Below is a small trained network, with its code and all its weights. Each question gives an input and a target symbol and asks what happens when units are switched off, that is, made to give their printed mean instead of their output.

import numpy as np


def w(rows, s, z=0):
    codes = np.array(rows[::2]) - 128.0
    scale = np.full(codes.shape[1], s)
    scale[-1] = z or s
    return codes * scale


def norm(h):
    return h / np.sqrt((h * h).mean(-1, keepdims=True) + 1e-5)


def f(y):
    return y / 2 * (1 + np.tanh(0.7978845608 * (y + 0.044715 * y**3)))


def softmax(a):
    e = np.exp(a - a.max(-1, keepdims=True))
    return e / e.sum(-1, keepdims=True)


def log_softmax(a):
    a = a - a.max(-1, keepdims=True)
    return a - np.log(np.exp(a).sum(-1, keepdims=True))


def net(x, mask):
    ids = ['γθμπστφ'.index(c) for c in x.split()]
    T = len(ids)
    res = E[ids] + P[:T]
    u = 0
    for l in range(2):
        q, k, v = (norm(res) @ M[l].T for M in (Q, K, V))
        z = softmax(np.where(np.tri(T) > 0, q @ k.T / 2**0.5, -1e9)) @ v
        res = res + np.where(mask[u], z, O[l][:, -1]) @ O[l][:, :-1]
        u += 1
        y = f(norm(res) @ A[l][:, :-1].T + A[l][:, -1])
        res = res + np.where(mask[u : u + 8], y, B[l][:, -1]) @ B[l][:, :-1]
        u += 8
    return log_softmax(norm(res)[-1] @ U[:, :-1].T + U[:, -1])


Q, K, V, O, A, B = {}, {}, {}, {}, {}, {}
E = w([
[49,76,94,170,177,171,129,200,111,75,103,167],'γ',
[123,109,150,103,142,252,120,123,87,90,39,231],'θ',
[121,237,98,169,122,155,148,126,227,134,180,139],'μ',
[223,106,128,122,6,41,126,202,171,146,158,98],'π',
[169,126,33,122,46,130,31,175,143,104,153,60],'σ',
[79,102,153,184,132,95,175,128,170,100,64,144],'τ',
[84,15,201,39,129,176,110,100,71,142,110,101],'φ',
],0.017)
P = w([
[149,49,108,211,218,190,84,178,243,230,50,95],'0',
[116,32,214,186,67,241,126,178,215,81,69,107],'1',
[113,124,254,136,117,213,142,188,181,106,70,54],'2',
[60,119,226,134,125,156,133,171,170,148,84,116],'3',
[58,119,169,139,86,171,172,161,136,158,103,143],'4',
[81,100,137,77,128,128,161,132,151,181,116,175],'5',
[89,110,147,103,125,131,170,142,122,169,130,171],'6',
[122,125,169,102,161,126,161,125,115,161,149,137],'7',
[135,129,161,115,157,126,161,128,93,154,163,140],'8',
[137,158,187,140,164,115,150,132,80,136,173,115],'9',
[122,158,170,159,146,102,134,136,67,128,182,145],'10',
],0.0077)
Q[0] = w([
[202,227,204,68,1,112,78,105,87,184,100,172],'L0H0',
[42,116,17,122,231,251,39,200,90,113,182,83],'L0H0',
],0.0051)
K[0] = w([
[208,184,132,124,102,60,100,116,39,99,90,194],'L0H0',
[116,95,144,103,161,197,118,254,118,147,247,175],'L0H0',
],0.0063)
V[0] = w([
[82,167,154,86,135,163,164,96,149,125,250,118],'L0H0',
[152,190,109,157,103,135,132,159,160,91,68,167],'L0H0',
],0.015)
O[0] = w([
[151,153,212,123,30,193,117,196,108,170,223,220,184],'L0H0',
[189,49,156,48,153,163,59,10,98,3,174,163,254],'L0H0',
],0.0036,0.0058)
A[0] = w([
[154,212,147,112,99,114,151,104,151,150,163,189,2],'L0N0',
[115,164,92,132,184,106,164,50,59,79,61,162,54],'L0N1',
[189,157,135,114,3,22,169,162,152,117,94,93,31],'L0N2',
[104,87,97,174,149,69,180,161,142,47,137,114,3],'L0N3',
[181,123,71,119,65,44,134,156,180,135,115,66,59],'L0N4',
[130,148,93,144,144,86,205,53,166,140,102,132,108],'L0N5',
[167,164,99,164,122,183,81,153,198,151,55,132,113],'L0N6',
[91,146,66,123,138,44,120,116,77,29,126,84,26],'L0N7',
],0.015,0.0021)
B[0] = w([
[140,181,147,97,114,132,98,123,152,72,202,142,255],'L0N0',
[140,136,138,140,45,151,93,125,90,99,166,172,166],'L0N1',
[187,100,196,114,61,9,72,178,203,59,67,174,156],'L0N2',
[141,149,144,138,129,135,172,120,144,44,182,147,163],'L0N3',
[147,124,58,122,99,146,61,204,142,63,171,64,161],'L0N4',
[111,73,117,125,144,125,133,136,116,131,103,137,154],'L0N5',
[114,45,124,134,117,117,129,141,80,75,111,134,213],'L0N6',
[13,135,116,177,57,167,62,56,64,135,173,129,145],'L0N7',
],0.016,0.013)
Q[1] = w([
[102,132,133,107,124,41,144,130,52,199,183,89],'L1H0',
[58,173,67,5,157,183,73,255,194,7,195,76],'L1H0',
],0.0081)
K[1] = w([
[86,111,169,88,152,119,159,130,133,226,176,52],'L1H0',
[114,179,91,103,253,163,138,200,153,104,153,167],'L1H0',
],0.0065)
V[1] = w([
[94,130,135,163,141,67,154,134,180,54,209,111],'L1H0',
[131,126,35,122,77,170,2,168,97,94,123,118],'L1H0',
],0.018)
O[1] = w([
[105,44,143,127,118,168,139,120,61,220,6,127,251],'L1H0',
[135,139,84,64,247,80,216,192,231,212,133,1,215],'L1H0',
],0.0065,0.022)
A[1] = w([
[126,145,132,140,162,124,137,100,134,116,181,121,74],'L1N0',
[184,190,119,100,116,114,95,134,127,107,186,157,3],'L1N1',
[101,124,124,188,214,65,212,141,156,93,125,152,14],'L1N2',
[148,95,110,133,121,127,98,148,141,134,94,78,110],'L1N3',
[217,233,88,150,113,84,102,116,127,137,219,173,105],'L1N4',
[94,75,141,108,109,110,87,124,148,118,75,71,29],'L1N5',
[144,50,102,161,142,102,111,123,123,157,5,92,179],'L1N6',
[128,175,147,127,150,97,136,120,133,154,158,113,183],'L1N7',
],0.024,0.0015)
B[1] = w([
[129,129,128,112,126,138,139,136,133,119,86,146,167],'L1N0',
[87,165,131,138,138,75,126,86,112,126,132,127,223],'L1N1',
[164,130,171,133,143,132,134,129,125,225,90,124,165],'L1N2',
[108,166,135,137,122,121,117,94,88,119,119,162,191],'L1N3',
[254,89,89,152,103,196,145,195,132,173,213,123,187],'L1N4',
[134,106,118,115,110,181,123,138,146,117,127,156,248],'L1N5',
[134,168,184,180,146,82,160,112,133,223,115,131,236],'L1N6',
[132,124,152,155,113,117,116,105,102,112,149,155,146],'L1N7',
],0.028,0.016)
U = w([
[85,71,151,104,80,233,221,157,108,71,126,154,134],'γ',
[66,124,51,167,175,137,138,164,130,165,127,54,208],'θ',
[128,123,191,176,140,129,209,125,142,221,78,144,160],'μ',
[42,189,149,112,130,101,146,71,71,82,148,111,251],'π',
[169,142,85,205,134,149,136,107,113,145,255,113,172],'σ',
[113,129,88,170,151,160,95,102,127,138,118,96,16],'τ',
[154,106,160,115,72,38,141,184,178,108,103,96,117],'φ',
],0.0069,0.0021)

Each question gives the input, a string of symbols that net reads in full, and the target symbol t.
The units are the heads (2 rows each of Q, K, V and O) and the neurons (one row each of A and B). Each row of codes is followed by its name. A weight is (code - 128) times the scale printed after its matrix; where a second scale follows, it is the last column's (O, A, B and U).
mask holds one flag per unit, layer by layer, with each layer's heads first. A switched-off unit (its flag False) gives its mean, the last column of its rows in O or B, instead of its output. The means were averaged over made-up inputs and are rounded, as every weight is.
A unit's drop is (log p(t) with every unit on - log p(t) with that unit switched off) / (log p(t) with every unit on - log p(t) with every unit switched off).
The circuit of an input: a set's keep is (log p(t) with only the set's units on - log p(t) with every unit switched off) / (log p(t) with every unit on - log p(t) with every unit switched off). Starting from the 12 units with the biggest drops (on a tie, the unit counted first), units are removed one at a time, each time the one whose removal leaves the highest keep (on an exact tie, the one counted first), for as long as the keep stays at least 0.8.
units of the circuit, in order: the units of the circuit, biggest drop first
k most important neurons: the k neurons with the biggest drops, biggest first
k most important neurons of layer l: the k neurons of layer l with the biggest drops, biggest first
input π θ φ μ φ φ φ μ φ, target σ: 3 most important neurons of layer 0 => [L0N4; L0N6; L0N0]
input μ τ γ π φ θ θ μ τ τ, target π: 3 most important neurons => [L0N7; L1N4; L0N1]
input θ γ μ μ φ θ, target γ: units of the circuit, in order => [L0N1; L1N6]
input θ μ μ μ μ, target σ: units of the circuit, in order => [L0N0; L1N4]
input μ τ μ μ γ τ μ τ φ μ φ, target γ: 3 most important neurons of layer 0 => [L0N4; L0N6; L0N2]
input τ φ τ θ π θ μ μ τ φ π, target φ: 2 most important neurons => [L0N2; L0N0]
input σ μ θ φ θ γ θ θ, target σ: most important neuron => [L0N1]
input θ μ μ φ τ φ τ μ, target π: 3 most important neurons of layer 0 => [L0N0; L0N5; L0N1]
input σ γ μ γ, target γ: 3 most important neurons of layer 0 => [L0N3; L0N7; L0N1]
input γ τ σ μ τ, target γ: units of the circuit, in order => [L1N6; L0N3]
input μ τ μ μ μ γ γ, target γ: 3 most important neurons of layer 0 => [L0N3; L0N1; L0N7]
input μ μ τ μ θ θ, target γ: 4 most important neurons => [L0N1; L1N6; L0N4; L0N0]
input θ φ μ φ μ θ θ, target π: 3 most important neurons of layer 0 => [L0N1; L0N4; L0N6]
input σ τ σ, target θ: 4 most important neurons of layer 0 => [L0N4; L0N7; L0N1; L0N0]
input μ π θ τ μ φ θ σ μ θ, target π: 3 most important neurons of layer 0 => [L0N1; L0N6; L0N4]
input μ θ φ μ φ π σ, target φ: 3 most important neurons => [L0N2; L0N4; L1N6]
input θ θ θ μ μ μ μ γ φ θ, target σ: 3 most important neurons => [L0N0; L0N6; L0N1]
input γ μ μ μ τ μ γ θ μ μ γ, target π: 2 most important neurons of layer 0 => [L0N7; L0N3]
input μ μ φ μ μ μ φ φ σ, target φ: 3 most important neurons => [L0N2; L0N4; L1N2]
input μ μ φ σ τ φ θ φ, target π: most important neuron => [L0N2]
input μ μ μ μ μ μ φ γ φ φ, target π: 3 most important neurons of layer 1 => [L1N4; L1N6; L1N5]
input φ θ θ φ μ μ μ μ φ φ, target σ: 2 most important neurons of layer 1 => [L1N4; L1N6]
input θ γ μ μ μ μ μ μ π φ μ, target σ: 2 most important neurons => [L1N4; L1N1]
input θ τ φ τ μ μ μ θ π φ τ, target π: 3 most important neurons of layer 0 => [L0N7; L0N5; L0N1]
